array([256, 808, 498, 180]) result: 180
array([8982, 5713, 7810, 2281, 3131, 7669]) result: 7669
array([1949, 2571, 3569, 2988, 8744, 3733, 2704]) result: 2704
array([104, 940, 594, 728]) result: 728
array([ -16,  511,   74, -410,  -79,  591, -679]) result: -679
array([413, 836, 159, 508, 105]) result: 105
array([551, 689,  15, 297, 335, 839]) result: 839
array([1, 8, 1, 2, 9, 7, 5]) result: 5
array([67, 30, 19, 53, 37, 88, 27]) result: 27
---
Q: [ 22  20 -63 -27 -50]
A: -27

Q:
[[ 72 -82  52 -85 -63 -46  55]
 [ 63 -77   2 -28   0 -70  56]
 [ -4  27 -63   0 -80 -72 -45]]
A: 56

Q:
[[ 32  -1  42 -24 -70]
 [-38 -19  38  34 -35]]
A: 34

Q:
[[ 42   3  24 -58]
 [ 37  -6 -52  70]]
A: 37

Q: [ -9   7 -31  72  27]
A: 7

Q: [ 37 -69  73  11  35  48]
A: 37

Q: [ 55  31 -45 -32  82]
A: 31

Q: [ 23   3  -3 -77  58   6]
A: 6
---
[-85 -77 -75  31  33 -78]: -85
[-49  25 -73 -19  -9   6]: -49
[ 66  62 -28 -77]: 66
[ 76  31  20  10 -83 -87  39]: 76
[-35 -51 -77 -68 -63]: -35
[-65 -28   4  25 -31 -47]: -65
---
Input:
-45	85	10	-20
28	27	-63	-2
Output: -45, -2

Input: -54	-55	-53	-48	-64	-41
Output: -54, -41

Input: 64	9	21	-5	-19	11	-23
Output: 64, -23

Input:
31	3	-12	45	17	-84
19	-28	40	-21	-1	-56
Output: 31, -56

Input: 72	55	-57	-79	68	37
Output: 72, 37

Input: 68	-53	47	4	-37
Output: 68, -37

Input:
12	-5	1	-1	1	0
27	30	5	20	-81	14
Output: 12, 14

Input: 23	-9	-70	15	-53	86	-64
Output: 23, -64

Input: 63	-57	-85	70	48
Output: 63, 48
---
(19.16, 17.12, -7.69, -10.53, 17.89, 14.22, -7.44) | 19.16, -7.44
((-17.96, -13.68, -4.89, 10.03, 6.34), (-9.70, -10.00, 7.73, 16.55, 11.10), (8.75, 15.47, -10.76, -5.85, -16.85)) | -17.96, -16.85
(125.49, -186.22, 95.96, 34.44, 145.02, -87.39) | 125.49, -87.39
(-13.7, 16.2, -10.4, 10.1) | -13.7, 10.1
((-0.33, 0.36, 0.51, -1.20, -0.88, 1.37), (0.32, -0.21, 1.46, 2.13, -0.53, 0.89)) | -0.33, 0.89
((118.33, 19.80, 131.39, -84.31, 92.41, -67.05), (-119.32, -135.73, 7.57, -15.21, 28.76, 113.09)) | 118.33, 113.09
---
[[-36, -9, -38, -7, -14, -13],
 [-24, 20, 76, 4, 52, -6],
 [33, -19, 14, -28, 23, -41]] -28

[[29, -72, 67, -44, 4],
 [55, -55, 67, -27, 4],
 [-73, -23, 26, 7, -47]] 26

[[-38, -70, 2, 0, -14, -28],
 [-49, -55, 1, -22, 8, -34],
 [38, -27, -57, 8, -29, -31]] 8

[[4, 6, -21, -82, 57],
 [37, -19, 31, 12, -6],
 [-30, -53, 39, 43, 40]] 39

[[-54, 33, 5, -26, 50, -12],
 [51, 1, -74, -61, -35, -60],
 [48, 5, -51, -85, -44, -76]] -85

[[68, -14, 9, -65, 72, -19, 8],
 [-64, 53, -53, 74, -80, 57, -54],
 [-37, -50, -22, -44, 42, 25, 50]] 42

[[-1, -49, 14, 2],
 [-19, 73, 52, 58],
 [24, -36, -26, -25]] -36

[[70, 6, 12, 5, -4],
 [33, -27, 14, -51, -39],
 [71, -36, 33, -82, 12]] 33
---
[[0, 10, -17, 23, -47, -44], [-20, -67, 0, 72, 16, -39], [21, -39, 19, -20, 73, -19]]
23
[-12, 28, -73, 50]
28
[[24, -68, 24, 11, 6, 22, -29], [0, -21, 29, 6, -11, -49, -27]]
6
[[22, 85, 62, -66], [-69, 41, 13, -20], [45, -51, -11, 16]]
85
[[14, -6, 43, 0, 44], [-34, -24, -70, -6, -62]]
43
[17, 43, 35, -4, 24, -84, -30]
24
[[-39, -12, 41, 75, 20], [-11, 37, 78, 23, -74]]
41
---
[[ -6 -61  27  51]
 [ 14 -60  52  86]
 [ -3 -19  15  44]] ⇒ 27

[[ 36 -27  -8   0  57  42  83]
 [-40  84   4   4 -32 -35 -32]
 [ 45 -29 -17  16  66   3  80]] ⇒ -8

[[-17  -8 -49  21  50  31  35]
 [-53 -24 -26  13  70   3  18]
 [-35 -19 -40  18  40  13  52]] ⇒ -49

[[ -2 -32 -24   6  33]
 [ 42 -23   3  13  73]
 [-43 -63  47   8  55]] ⇒ -24

[[ -2  34 -11   2   8 -12]
 [-64 -14 -39  17   4  -3]
 [-52 -11  -6  13 -14 -12]] ⇒ -11

[[-30 -34 -41 -18]
 [ 83  87  42 -63]
 [-32 -35   6 -12]] ⇒ -41
---
[[-1.036  1.419  0.137 -1.836  0.206  1.400 -0.883]
 [-1.165  0.920  0.629  0.212  0.299  0.842  0.695]
 [ 0.390  0.563  0.197 -1.970 -1.058  1.691 -0.205]] Out: 0.390

[[ 0.214  0.143 -0.165  0.038  0.170]
 [-0.147  0.196  0.078 -0.059  0.194]
 [ 0.037  0.001 -0.056  0.181 -0.081]] Out: 0.037

[[ -42.3   17.9  -22.7  150.8  149.1]
 [ -26.5   25.9  -82.7   76.8  189.7]
 [  33.9   91.8 -121.9 -165.2   57.2]] Out: 33.9

[[-22.01 -12.46  10.34 -11.66 -18.06  -3.82]
 [-18.17 -13.23   9.01 -12.97 -15.51  -0.72]
 [-18.75 -12.46  18.82 -11.15 -17.23   2.65]] Out: -18.75

[[-1.13  0.15  0.30  0.91]
 [ 0.53  0.40  0.57  1.45]
 [-1.28 -0.71 -0.42  0.71]] Out: -1.28

[[ 14.554   8.983  -0.167  -5.209  -5.057   3.825]
 [ 17.047   8.329   1.850 -17.323   6.924   7.342]
 [ 15.044   0.233   6.429  15.081  14.941  -1.589]] Out: 15.044
